Below are the code and all the weights of a small trained network. Each question names an input and a class and asks about switching units off, where a switched-off unit gives its printed mean instead of its output.

import numpy as np


def w(rows, s, z=0):
    codes = np.array(rows[::2]) - 128.0
    scale = np.full(codes.shape[1], s)
    scale[-1] = z or s
    return codes * scale


def f(y):
    return y / 2 * (1 + np.tanh(0.7978845608 * (y + 0.044715 * y**3)))


def log_softmax(a):
    a = a - a.max(-1, keepdims=True)
    return a - np.log(np.exp(a).sum(-1, keepdims=True))


def net(x, mask):
    res = np.array(x, float).reshape(1, 5) / 4 @ E
    y = f(res @ A[0][:, :-1].T + A[0][:, -1])
    res = res + np.where(mask, y, B[0][:, -1]) @ B[0][:, :-1]
    return log_softmax(res[-1] @ U[:, :-1].T + U[:, -1])


A, B = {}, {}
E = w([
[128,129,129,128,129,128],'x0',
[229,35,166,168,153,37],'x1',
[146,121,1,47,155,84],'x2',
[197,158,190,31,223,178],'x3',
[47,168,160,114,191,40],'x4',
],0.0076)
A[0] = w([
[87,137,114,114,133,172,112],'n1',
[128,115,78,95,121,107,52],'n2',
[161,117,107,138,99,158,3],'n3',
[156,145,181,74,202,133,40],'n4',
[173,127,144,92,148,174,91],'n5',
[163,113,118,130,101,165,91],'n6',
[156,128,71,104,140,91,135],'n7',
[228,65,150,168,146,10,9],'n8',
[147,109,55,98,140,83,73],'n9',
[45,170,90,105,117,188,21],'n10',
[188,111,84,154,71,190,53],'n11',
[156,130,69,82,165,101,82],'n12',
[72,106,68,218,49,66,20],'n13',
[38,157,163,118,178,21,54],'n14',
[122,123,252,190,110,149,102],'n15',
],0.016,0.0029)
B[0] = w([
[119,136,116,102,76,157,165],'n1',
[93,138,168,160,144,124,153],'n2',
[152,107,114,173,160,141,146],'n3',
[179,128,137,33,173,99,184],'n4',
[172,114,122,83,169,106,166],'n5',
[149,81,100,139,111,102,154],'n6',
[84,156,136,168,138,98,165],'n7',
[129,165,108,88,29,224,232],'n8',
[50,132,145,166,156,94,172],'n9',
[114,166,128,111,46,197,210],'n10',
[196,67,104,205,124,115,188],'n11',
[63,143,159,161,153,103,170],'n12',
[165,147,158,6,208,96,251],'n13',
[218,38,86,223,114,130,211],'n14',
[9,162,144,188,164,77,210],'n15',
],0.024,0.016)
U = w([
[134,167,82,88,11,227,254],'0',
[208,117,122,9,214,63,121],'1',
[34,152,132,204,148,58,44],'2',
[237,1,31,215,118,101,64],'3',
],0.0076,0.0048)

Each question gives the input, the list of numbers given to net, and the class t.
The units are the neurons (one row each of A and B). Each row of codes is followed by its name. A weight is (code - 128) times the scale printed after its matrix; where a second scale follows, it is the last column's (A, B and U).
mask holds one flag per neuron, in row order. A switched-off neuron (its flag False) gives its mean, the last column of its row in B, instead of its output. The means were averaged over made-up inputs and are rounded, as every weight is.
A unit's drop is (log p(t) with every unit on - log p(t) with that unit switched off) / (log p(t) with every unit on - log p(t) with every unit switched off).
The circuit of an input: a set's keep is (log p(t) with only the set's units on - log p(t) with every unit switched off) / (log p(t) with every unit on - log p(t) with every unit switched off). Starting from the 12 units with the biggest drops (on a tie, the unit counted first), units are removed one at a time, each time the one whose removal leaves the highest keep (on an exact tie, the one counted first), for as long as the keep stays at least 0.8.
circuit, biggest first: the units of the circuit, biggest drop first
most important unit: the unit with the biggest drop
k most important neurons: the k neurons with the biggest drops, biggest first
drop of u: that unit's drop, to one decimal
input [5,-1,0,-3,0], class 1: circuit, biggest first : n8
input [4,-7,-8,-4,-4], class 2: 2 most important neurons : n15, n8
input [6,2,-6,-6,4], class 1: 4 most important neurons : n13, n9, n12, n7
input [5,6,2,6,-5], class 0: 3 most important neurons : n8, n13, n14
input [1,-3,3,2,-4], class 3: 4 most important neurons : n8, n13, n15, n11
input [7,-6,-5,7,-4], class 1: 3 most important neurons : n8, n5, n4
input [7,4,4,3,-5], class 3: 2 most important neurons : n13, n10
input [5,2,-2,-4,-6], class 3: 2 most important neurons : n11, n4
input [-7,7,-5,-7,1], class 0: 3 most important neurons : n8, n4, n5
input [0,8,8,-8,-1], class 0: 4 most important neurons : n8, n15, n4, n5
input [-1,4,0,-5,-3], class 1: 2 most important neurons : n13, n10
input [-4,7,0,1,-7], class 0: 2 most important neurons : n8, n14
input [0,8,7,-1,3], class 0: 2 most important neurons : n8, n15
input [2,2,-4,2,-2], class 2: most important unit : n13
input [2,8,0,-1,0], class 0: drop of n8 : 0.3
input [2,-3,-4,2,5], class 3: drop of n8 : 0.4
input [0,6,-4,6,5], class 0: drop of n8 : 3.5
